(in the rows, 128 means zero)
[162 178 193 187 145 121 126  54 139 111  56 133 145  97  97 121 135 150
 128 142 137 157 118 146  96 141 129  86 149 133  77 205 164 164 169 169
 109 167  99  86 163  60 110 139 179 145 151  85 119 135 166 114]
Delaf
[ 43  81 167 110 164 109  90 138 137  81  94 146 172 113 103 127 197  90
 118 157 120 127 118 136  94 127 113  86 118  83 110 171  62 147 137 143
 126 155 121  91 142 112 107 128 209 138 154  99 129  98 108 118]
nula
[163 167 175 189 134 139 121  87 140 119  86 123 158 106  92 134 126 125
 137 148 142 166 122 156 107 119 128 108 173 155  86 189 179 155 175 174
 122 154 113  95 152  49 116 142 186 146 152  80 119 127 175 131]
Sur
[ 17  96 158  99 129 102  82 152 122  80 103 124 190 120 104 111 184  69
 124 162 134 118 144 134 117  94 105 119 104  93 120 148  77 149 129 132
 135 147  97  94 140  86 115 135 153 133 131 110 118 120  92 126]
misus
[ 33  80 152  84 115 124  75 153 119 110 138 113 169 120 116 131 201  50
 107 155 126 117 157 126 116  66 120 124 124 102  90 150 114 135 136 134
 121 150 115  90 132  88 119 126 148 134 128 126 129 124  91 131]
dop
[119 150  97 169 119 167 114 129 148 137  99 148  97 155 106 107 189  98
 144 133 147  82 106 159 140 192 130  96 135 109  97 146 131 146  84 156
 159 167  97 109 123 156 142 126 136 158 149  65 142 156 152  94]
dig
[157 136 182 180 142 141 109  96 145 141  79 137 114 101 102 143 137 143
 146 123 130 154 104 150 114 137 141  97 160 152  86 201 157 170 190 156
 101 138  97  86 160  83 117 126 194 170 138  51 134 120 171 126]
misus
[168 126 174 179 137 159 102  76 142 134  99 124 147 109 112 138 132 127
 135 119 129 160 126 158 108 119 136 118 164 150  82 200 169 158 188 170
 117 132 110  99 168  54 120 130 208 153 132  81 140 127 162 130]
dop
[149 109 152 169 113 197  87  99 135 152 120 145 132  99 116 160 118 133
 143 114 132 149 111 165 117 105 130 135 185 173 125 175 195 156 176 138
 107  98  95 140 155  69 128 153 178 164 135  81 143 124 172 133]
Sur
[173 149 171 176 113 183 110  53 130 161 104 133 126 102  84 151 114 137
 128  99 134 152 126 120 139 105 138 116 160 160  99 199 204 172 192 147
 114 109 105 100 155  70 133 149 135 157 139  89 134 131 166 116]
Delaf
[  9  97 143 109 127 115  61 134 125  89 122 136 189 110  87 128 218  59
 117 149 135 124 147 130 107  85 107 124 107  79 111 141 105 147 119 124
 135 148  90  83 140  67 122 140 144 144 144 121 134 122  90 124]
dig
[ 36 109 160  96 144 106  89 148 116  79  94 159 194 101  88 122 174  66
 130 155 126 123 137 121 104 112 106  85 105  89 102 157  79 169 115 130
 145 151 110  98 144  86 129 132 165 149 144 118 125 120 109 104]
misus
[ 55  94 148  95 120 149  58 162 120 112 131 128 189 119 102 137 187  52
 114 150 125 131 157 139 130  62 100 120 123  92  99 146 117 150 128 134
 128 133 107 109 148  94 124 132 144 151 139 112 148 108 102 121]
Delaf
[134 117  94 118  72 179  48 149 119 173 185 113 124 134 113 131 100  95
 142 137 179  83 143 112 129  56 108 185 119 170 167 102 237 154 150 117
 142 120  98 148 109  79 138 144  47 132 158 136 142 132 118 130]
dig
[143 185 196 201 154  83 139  75 153  84  43 146 151 108  80 125 135 162
 125 142 135 194 104 140  95 167 147 100 157 138  88 198 118 152 164 188
 110 147 114  93 168  47 117 130 215 133 144  67 109 118 159 122]
Delaf
[126  94  83 151  94 224 117 116 147 157 127 138  74 152  99 116 172 104
 144 125 155  74 100 135 100 149 147 110 131 136 113 153 163 169 118 143
 161 115  96 134 122 172 137 114 130 162 167  97 146 151 136 113]
feke
[140 114 160 129 104 167 127 136  94  82 142 110 177 128 114 150  80 161
 109 175 147 108 141 144  96 105  99 155 164 149 111 168 140 184 140 137
 163 115 120 148 137 108  98 130 142 129 129 101 131 178  87 107]
lur
[128 112  93 133  93 197 114 115 146 145  90 118  61 154 131 106 145 100
 151 132 149  74 103 142 135 151 141  99 130 141 131 142 142 179 114 135
 143 124 111 127 125 184 146 127 123 149 137 104 135 158 168 125]
feke
[137 107 142 125  81 150 125 109  89 103 162 109 139 108 110 156  91 132
 119 154 136 114 144 128  92  68 114 143 158 133 104 154 186 188 140 140
 171  90 115 142 163  78 117 135 148 147 135 134 143 158  82 132]
Doke
[152 143 188 192 147 152 110  91 146 115  80 160 122  86 104 128 114 151
 146 107 126 166 103 151 112 162 132 114 171 154 103 198 139 160 188 164
 110 118 104 115 176  80 120 128 216 162 134  76 118 130 173 127]
Doke
[ 17 118 150  99 122 118  79 130 125 102 114 134 176 111 104 121 205  80
 117 166 146 113 146 143  97  91 102  99 119  72 115 149 106 146 127 120
 109 154 114  74 139  79 112 136 154 123 143 135 118 116 107 125]
nuloz
[126 111  87 166  92 167 122 116 149 165 110 127  73 154 126 119 175 135
 133 119 149  78  98 146 140 179 136  90 134 116  99 151 136 170 118 145
 140 132 107 129 124 165 134 140 154 156 150  75 146 155 152 105]
Zom
[174 141 169 173 130  32 113 137 141  76  96 125 127 129 113 113 113 140
 103 127 154 123 127 101 100 173 110 144 114 117 103 105 113 150 134 150
 123 167 112 112 104  89 101 135 168 119 171  98 121 123 146 108]
Zom
[120 103  65 142  93 215  96 120 146 162 110 114  81 164 111 113 161  96
 150 127 147  70 118 155 150 132 142 113 121 144 122 146 145 176 121 133
 166 117  97 152 122 165 140 138 114 163 134 100 150 158 126 113]
Vones
[ 40  82 160  99 119 130  59 168 126 105 140 153 170 101 120 128 201  54
 115 136 123 124 132 127 122  78 113 113 114  82 117 157  98 155 134 111
 115 125  98 100 133 101 123 123 166 139 146 127 158 107 119 128]
feke
[130 106  88 145  81 184  98 138 139 154 128 140  83 154  99  88 159 107
 135 158 165  74 123 154 139 153 137 103 151 127 113 129 160 171 111 140
 147 141  89 126 124 172 139 120 127 165 157  73 137 166 149 122]
Doke
[ 30  87 162 101 142 110  85 145 116  98 108 144 175 118  96 123 213 101
 107 147 110 129 131 134  96 118 119 121 128  90  99 153  84 157 134 117
 106 121 101 113 133  99 121 130 189 142 146 105 120 123  95 117]
lur
[136 172 210 213 154  90 132  75 154  86  42 136 161  90  88 131 140 143
 121 123 126 182  94 143  60 169 144  89 158 138  89 212 131 152 181 172
 112 153 116  86 148  71 109 116 236 127 154  72 111 131 181 139]
nuloz
[121 124 177 123 119 115 146 126 114  54 100  94 140 113 132 152  94 173
 121 161 137 121 126 121  86  99 107 128 147 141 110 153 141 177 132 156
 180 139 124 114 148  80 102 125 168 129 133 110 114 158  82 121]
dig
[153 124 173 179 117 163  97  69 148 146 115 114 128 118 117 146 142 145
 137 117 129 145 129 162 126  98 126 121 162 168  79 179 185 165 179 159
 124 128 103 110 171  62 130 141 166 166 132  84 141 134 161 115]
dop
[178 159 157 193 139 128  99  93 151 119  87 123 132 115 108 142 141 129
 127 126 129 159 111 176 143 141 137 131 170 153  89 190 143 159 163 175
 110 140  94  94 163  67 106 137 215 153 128  62 129 122 170 107]
Vones
[167 157 138 141  98 102  72 112 124 131 126 135 118 129  93 118 108 101
 127 145 152 115 145  97  95 114  99 183 114 142 136  91 169 172 143 113
 135 139 110 138 104  96 123 134  93 130 160 134 139 137 124 106]
lur
[141 133 124 113  65 148  63 144 130 165 180 108 109 139 101 137 120  95
 136 124 171  98 173 137 127  81  95 201 127 159 137  74 211 165 134 119
 143 136 100 129 106  98 123 135  47 141 157 138 144 152 117 118]
tal
[146 137 103 144 114 152 129 129 148 136  95 119  78 154 117 100 166 122
 126 153 145  78 118 144 119 185 128  92 139 121 111 147 132 170  88 148
 161 155 106 109 112 172 131 124 135 154 154  89 133 155 158 101]
Vones
[160 160 193 184 140 128 116  89 134 112  67 119 144 107  93 130 132 138
 134 119 134 159 115 147  97 136 144 108 163 156  83 201 154 156 178 157
 126 152 117  82 160  67 111 130 196 158 133  71 122 137 173 112]
dop
[115 136 171 133  91 132 148 115 107  87 121 105 158 123 128 143  89 140
 118 181 156 133 147 126  84  86 112 157 147 126 112 145 169 179 159 141
 181 131 164 109 154  85 105 134 129 130 118 138 123 178  71 122]
tal
[ 18 114 168 117 144  65 107 114 136  73  69 138 172 100 102 110 225  85
 108 149 126 142 120 146  87 129 111  92 112  60 108 159  58 147 135 133
 124 172 121  88 129  69 103 128 206 144 171 101 110 113 119 116]
Sur
[148 120  83 145 109 213  98 138 124 157 134 130 116 171  83 110 170 109
 131 146 150  68 120 163 146 152 144 133 160 128 102 143 146 165  91 148
 148 122  75 137 125 161 150 128 111 146 153  79 133 159 137 115]
lur
[122 128  82 141  74 213 104 129 138 167 127 147  97 141 104 115 169 115
 131 133 160  82 101 148 118 137 139  92 137 149 114 143 184 149 106 123
 171 149 106 129 111 164 132 135  89 170 169 116 128 150 142  95]
Sur
[144 152 188 187 157 131 123  67 145 115  58 137 126  97 104 131 133 159
 129 134 124 174 101 167 127 148 128  96 176 132  78 194 147 165 190 176
 113 143 101  80 165  78 112 130 220 169 137  55 121 129 172 120]
nula
[124 127 106 148 122 153 121 113 155 123  84 136  64 151 101 100 176 110
 124 126 140  83 100 154 142 194 135  96 126 119 116 171  98 167  94 160
 160 154 100 121 103 147 128 126 161 152 160  95 130 153 147  94]
Vones
[128 121 152 113  88 180 125 126  93 111 145 105 157 105 149 160  79 143
 133 152 134 123 139 137 112  59 100 155 153 165 129 132 189 158 148 131
 184 108 144 170 138 102 102 131 110 143 110 136 130 154  72 114]
Sur
[142 140 175 125 121 104 148  85 131  78  95 101 142 116 124 165  79 171
 122 179 125 128 123 135  79  88 100 128 159 125  93 145 140 184 136 150
 174 150 150 119 168 110  99 114 182 133 140 111 136 165  76 109]
nula
[124 119 136 131  93 169 125 117  88 114 153  98 138 115 132 158  68 160
 132 169 151  99 154 144 104  71  84 162 139 133 124 137 178 159 142 126
 165 106 119 139 151  82 107 132 113 139 125 135 132 175  72 120]
Zom
[  4  79 136  91  99 184  50 155 109 162 169 135 153  92 113 153 185  56
 149 126 121 102 146 137 141  37 104 125 121 112 137 135 154 142 137  90
 128 101  84 113 142  90 144 145  95 148 147 136 161 126 104 134]
Sur
[166 147 131 142  70 127  64 132 128 151 153 134 128 118 109 125  89 103
 135 116 174 105 156 106 104  84 100 180 107 146 153  74 214 159 138 108
 147 132 103 133 142  94 126 145  70 125 151 133 149 124 120 110]
Doke
[182 133 166 167 117 190  87  86 123 170 135 122 127 103  94 145 121 131
 134 120 135 155 135 147 129  91 125 132 160 163 100 178 230 167 184 142
 111  97 100 107 180  67 128 148 154 176 151  99 155 135 154 122]
Delaf
[158 132 148 164 103 213  84  81 130 195 144 141 130 106 106 145 112 111
 157 124 139 146 148 143 144  73 126 132 163 177 123 170 239 160 174 134
  96  89  99 120 161  82 149 153 134 144 124 119 160 143 163 140]
nuloz
[101 117 175 123 105 137 147 113  98  79  98 111 141 105 133 142  87 172
 117 164 134 127 113 123  62 107 100 128 148 132 126 164 157 178 140 129
 174 118 145 131 138 108 101 120 158 142 126 125 113 163  76 118]
dig
[ 14  99 149  94 108 119  78 139 118 106 128 150 177 107 115 115 189  83
 128 173 130 110 147 143 126  50 101  89 129  76  96 145 109 154 127 124
 137 167 111 114 142  87 120 130 146 151 133 118 133 120  94 112]
Doke
[169 144 164 175 152 142  92  97 134 143  94 122 120 104  99 154 125 134
 143 112 116 144 107 159 134 123 143 131 175 146  89 195 165 160 155 164
 100 126  93  98 176  74 128 144 205 172 144  88 138 134 173 111]
Vones
[110 128 174 120 121 149 145  99 114  81 109  97 143  98 122 156  94 154
 117 149 137 118 127 130  88  89 107 142 148 126 129 146 141 170 136 130
 178 116 143 121 162 105 108 118 126 131 124 136 125 174  92 109]
feke
[179 140 178 170 142 141  83  97 140 144 106 140 120  92 100 143 139 143
 124 119 127 154 122 171 117 137 138 117 174 154  99 196 167 169 161 144
  98 138 100  97 160  62 115 133 196 183 149  88 146 128 173 119]
Vones
[134 129 177 146 107 113 143 126 101  53 118 103 155 122 118 155  83 172
 123 158 135 131 119 137  87  97 100 145 156 136 130 169 141 158 126 131
 165 131 128 100 156  87  84 134 188 131 128 109 141 151  87 124]
dig
[138 124  70 128  75 233 105 113 137 178 134 131  78 151 109 109 157  86
 156 129 149  77 126 145 138  96 144 121 140 145 106 136 191 170 114 127
 154 112  94 143 125 165 146 120  88 167 151 113 157 158 140 118]
feke
[142 156 166 126 102 126 150 103 102  79 112  98 165 102 131 146  91 165
 103 159 136 120 132 126  97 108 104 128 133 143 115 176 126 176 155 121
 171 137 136 132 148 114  86 116 153 145 129 102 131 177  81  98]
Delaf
[161 166 148 161 114  84  81 117 139  98 103 136 138 115 110 119 115 103
 136 125 164 124 130 116  86 133 111 159 111 147 139 104 155 149 153 145
 137 166 127 127 122  91  99 130 123 115 168 150 118 136 130 104]
nuloz
[167 138 150 169 103 193  84  83 126 188 142 121 157 103  90 162 122 107
 143 115 140 137 133 138 137  70 137 123 152 166  91 191 232 167 179 138
 120 117  82 108 163  71 135 155 133 162 121  73 164 131 161 123]
misus
[118 101  92 146 108 196 114 145 134 142 115 154  60 153 100  95 164 115
 136 148 158  70 105 155 132 174 136  90 142 122 111 146 147 165 115 140
 152 131  94 121 121 157 138 121 139 162 149  73 125 145 140 109]
Doke
[176 151 172 179 125 154 122  57 137 134 109 145 139 121 108 134 119 139
 139 140 128 163 130 154 118 111 128 100 169 149  65 203 190 174 177 153
 102 117 120 106 170  57 116 143 175 158 142  81 144 123 160 109]
Delaf
[ 14 106 138 100 122 124  83 137 131  94 131 156 212 106 108 121 194  58
 123 162 131 132 151 149 107  70 108 107 121  93 112 144 110 131 108 128
 124 143 110 124 147  58 129 151 140 124 161 132 134 116 114 123]
Sur
[127 117  89 135  97 174 115 119 139 149 109 126  67 153 109 116 185 117
 141 150 152  75 112 171 131 158 145 101 145 116 111 143 151 177 113 146
 147 144  97 117 110 152 132 126 127 149 149  90 138 158 144 127]
tal
[104 140 145 135 105 144 140 123  96  73 115 100 162 120 132 148  85 144
 133 154 148 119 128 133  90  98 101 146 141 114 114 152 159 167 138 141
 180 129 127 124 147  82 101 132 147 139 113 109 129 169  86 122]
dig
[160 119 111 137  81 162  80 135 114 185 154 108 109 136 102 139  78 117
 137 127 159  91 161  96 124  79  90 177 124 172 179  90 235 149 149 115
 136 112  97 147 117 113 149 161  57 129 151 140 159 147 127 120]
Delaf
[174 127 166 175 129 176 102  85 134 134 103 137 131 108 107 140 121 124
 137 139 145 145 123 148 108 119 139 112 158 173  96 201 172 162 165 155
 107 133 113 105 173  73 126 150 169 152 124  99 143 133 169 120]
dop
[177 136 172 169 129 165  90  79 137 141 115 132 120  98  96 152 124 140
 142 116 137 147 136 155 137 109 131 127 165 150  85 167 173 163 161 169
 102 134  89 105 158  75 131 131 160 178 143  92 146 133 177 124]
feke
[ 31 116 174 107 120 106  86 130 110  76 118 133 216 108  89 103 189  65
 109 168 129 146 161 133 111  89  92 109 117  88  84 156  84 158 133 153
 127 161 122 120 130  74 115 140 157 144 155 132 122 131 114 129]
lur
[124 155 190 152 140  49 171 104 124  36  46  82 137 125 133 144 122 173
 125 154 119 139 109 135  48 136 104 130 137  98  96 162  85 165 150 156
 172 168 139 108 154  83  86 108 244 133 130 102 109 163  93 113]
dop
[144 140 182 140 130 124 162 122 114  61  86  92 146 125 128 141  84 148
 120 159 129 119 142 131  75 114  91 133 136 140 104 156 117 164 146 138
 193 141 147 107 150 102 102 104 166 129 123  97 123 157  88 103]
dop
[153 134 172 172 129 176  86  57 151 161  91 136 113  97  99 163 135 135
 136 122 134 151 109 153 120 115 139 121 170 144  78 187 192 183 178 162
 103 122  94  94 179  95 130 138 163 169 140  74 135 139 165 114]
nula
[139  99 134 123  80 190 124 142  96 147 185  99 126 112 138 171  81 157
 130 146 147 117 158 116 130  61  99 166 138 175 144 135 200 168 155 108
 154  77 120 152 142 119 116 132  82 137 110 138 149 178  83 133]
Zom
[ 33  83 155  83 131 146  67 154 124  97 137 131 164 105 104 128 198  56
 126 153 131 113 144 129 109  62 130 125 120  93 115 155 106 142 126 115
 106 121  91  89 152  85 119 129 154 129 145 138 142 120 101 144]
feke
[115 158 189 142 136  75 160 104 123  20  61 103 144 108 134 136 102 184
 110 165 126 136 100 121  75 145 109 118 128 123  99 159  87 165 130 144
 170 154 132 102 145  94  87 113 203 131 117  91 104 145  85 116]
dig
[ 29  84 154  98 115 128  64 165 116 108 118 140 155 133 111 129 196  66
 113 160 125 122 136 124 130  89 111 121 120  85 116 148  80 149 139 112
 112 139 115  98 119 107 127 139 169 139 123 109 124 112 114 126]
lur
[182 138 168 184 130 162 103  88 137 140 110 116 127 111 101 143 123 143
 125 114 132 159 112 150 140 117 142 124 165 164  75 193 186 161 184 158
 108 107 121 108 165  67 118 140 176 165 142  80 126 127 170 126]
Zom
[137 113  79 145  93 209 122 128 137 139 107 145  87 156 114 113 177 105
 133 128 156  67  94 162 117 181 147  96 132 138 121 159 147 161  94 138
 162 135  98 141 117 167 133 133 131 154 168  87 124 154 147 105]
Sur
[131 124  81 148  92 188 102 117 139 159 118 121  96 162 102 111 189  82
 138 141 144  74 121 155 144 132 135 114 144 129 106 137 165 154 109 139
 165 146  99 119 129 154 142 127 128 156 140  88 150 169 140 101]
dop
[138 150 125 127  79 171  51 142 118 179 167 119 117 116  95 137 101  90
 147 122 167 104 155 119 126  72 103 177 130 172 156  90 241 154 148 118
 135 115 108 147 119  89 138 142  57 133 148 163 152 151 122 131]
nuloz
[166 139 163 193 144 131 115  72 151 121  75 136 116 119 112 144 129 152
 140 125 131 156 122 155 127 145 120 106 146 137  62 196 146 167 174 180
 100 131 104  98 158  60 118 146 203 149 141  83 124 124 161 110]
Zom
[157 139 170 181 115 145 109  79 133 146  97 123 135 111 101 144 124 122
 148 101 132 152 128 147 136 111 134 118 142 153  95 173 185 172 180 143
 123 124  89 105 167  61 132 154 184 175 123  60 153 135 168 127]
misus
[118 126 158 123 121 137 145  81 113  94 104 108 147 109 139 165  85 158
 143 166 127 109 134 121  90  89  99 135 143 128 119 164 137 183 159 151
 170 134 131 135 156 109 104 126 164 127 122 114 139 167  66 117]
nula
[162 140 166 173 115  52  95 140 146  78 108 120 118 135 115 127 105 149
 112 121 159 124 126  98  93 154  97 170  97 130 136 105 116 133 147 131
 134 164 111 100 107  89  91 131 151 117 161 118 117 121 126 114]
Zom
[152 168 163 160 121  65  86 150 144  94  85 116 155 121 102 110 111  98
 117 122 166 126 119 124  78 141 108 175 121 133 134  89 127 143 137 135
 145 180 123 136 116  88 100 133 127 121 175 126 115 122 126 111]
Sur
[127 137 110 157 100 171 115 116 148 131  95 113  97 146  97  98 170 117
 135 131 159  80  98 166 124 165 139  94 140 118  89 154 121 166 102 160
 155 164 102 131 152 167 125 130 146 165 157  84 118 159 152 112]
Doke
[153 149 154 141 119  99  81 152 128 125 100 113 126 110 104 124  98 105
 133 110 151 124 134 128  88 119  98 173 128 151 149  71 178 132 134 141
 153 160 123 151 114  84 116 137 107 134 172 145 129 123 121 120]
Sur
[162 136 158 168 101  87  82 132 122 115 114 115 118 116 112 114 101 120
 131 133 159 121 135 113 105 109  98 171 118 138 135  89 177 150 157 135
 135 145 112 141 115  88 102 137 113 130 165 134 129 142 126 119]
Zom
[149 132 146 142 118  83  80 125 145 117 111 108 130 125 113 100 126  83
 125 122 164 109 142 116  76 127 110 180 119 139 134  85 143 150 146 142
 153 174 129 138 119  90 102 123 111 126 170 133 133 141 119 101]
dop
[150 137 177 180 128 154 113  68 143 128  95 141 114  92 122 135 136 138
 125 135 133 167 112 175 109 168 131 114 166 153  94 200 147 170 180 159
 118 125 111  92 151  79 112 141 208 164 121  82 128 141 174 119]
tal
[ 42  94 171 124 129  78  87 147 130  80 104 149 170 110 110 112 200 103
 110 163 130 137 141 129 105 113  95 106 118  83 104 150  76 139 132 142
 116 138 107 105 124  67 104 145 203 125 156 116 120  98 104 105]
Zom
[114  94  76 131  76 221  95 127 118 176 137 137  59 161 123 125 165 111
 145 117 145  56 112 162 173 147 132 106 147 133 144 149 167 168  96 119
 147 106  96 121 117 163 158 146  96 164 133  97 150 146 146 118]
dig
[122 137  76 146 101 179 113 123 145 139  80 142 105 152  96 101 176  87
 148 152 152  80  97 143 118 161 142  91 129 131 112 160 140 183 105 149
 178 140  93 130 120 172 132 120 120 152 146  68 139 155 141  93]
misus
[147 174 152 145  97  93  82 126 130 119 115 100 129 127  92  95 102  93
 113 140 163  98 126 119 101 116  90 171 122 141 126  94 186 159 140 130
 131 147 119 139 110  96 115 139 122 118 179 152 126 151 124 114]
nuloz
[ 46  97 174  96 115 100  79 153 113  80 105 153 180 114 104 132 191  94
 111 151 124 136 151 144 124 108 108 128 129  79 133 148  69 144 108 140
 105 151  98 118 127  85 116 135 201 116 133  96 139 126 105 137]
lur
[ 34 102 172 128 154  85  87 123 131  91 101 143 185 106 103 106 213  67
 117 146 126 125 125 141 102 123 112  91 118  69  94 171  80 154 139 146
 116 171 110  84 127  86 109 119 209 134 170 117 124 126 120 114]
nuloz
[172 150 159 149  99  86  80 135 131 106 127 116 148 129 104 122 111  93
 105 125 163 115 140 106  91 118 111 171 113 146 140 110 168 137 138 133
 149 166 121 117 117  79 115 136 110 112 160 141 123 135 138 107]
dop
[ 32  86 148 113 142 104  93 138 114  81 110 147 180 109 117 116 198  67
 106 149 131 126 121 110  99 119 122 105 111  71 100 163  92 139 126 137
 111 145 115  76 133  87 111 145 183 132 137 106 123  92 107 118]
dig
[120 115 105 162 127 172 110 114 152 143  86 146  93 145 114 105 185 105
 142 135 155  76 102 160 122 182 147  89 142 106 105 147 132 172 121 166
 160 163  98 104 144 160 132 123 130 149 166  76 137 150 137 107]
nula
[113 150 108 178 126 132 139 113 150 113  84 133  90 144  95  93 175 112
 134 140 150  82  98 151 122 212 147  90 120 116 111 164  79 150  94 170
 168 171 103 114 118 153 126 114 150 145 169  82 123 163 142 101]
Vones
[118 149 180 139 116 114 144 105 120  71  97  90 152 127 126 148  93 153
 134 161 138 121 138 142  86  74  97 147 147 137 104 147 136 176 137 135
 182 146 137 120 173  62 108 125 147 131 116 114 132 164  86 106]
dop
[154 140 166 136 134  98 167  98 115  58  99 111 145 113 115 139  94 154
 110 177 135 134 142 125  82 122  99 112 140 127 111 155 117 178 136 155
 171 145 132 101 161  71  93 121 185 116 144 122 135 147  75 119]
Delaf
[105 131 153 135  94 149 136 106 113  89 126 120 131 108 125 172 100 150
 139 147 144 109 132 125  95  74 105 164 151 127 145 145 152 172 139 143
 177 127 106 117 162  73 114 121 149 123 124 136 133 176  75 116]
feke
[170 147 172 180 118 181  99  74 125 141 107 125 132  97  82 156 112 140
 144 131 134 149 136 155 140  97 130 113 177 165  97 190 173 156 172 161
 115 128  87  97 168  72 121 137 155 162 137  71 145 135 161 126]
Delaf
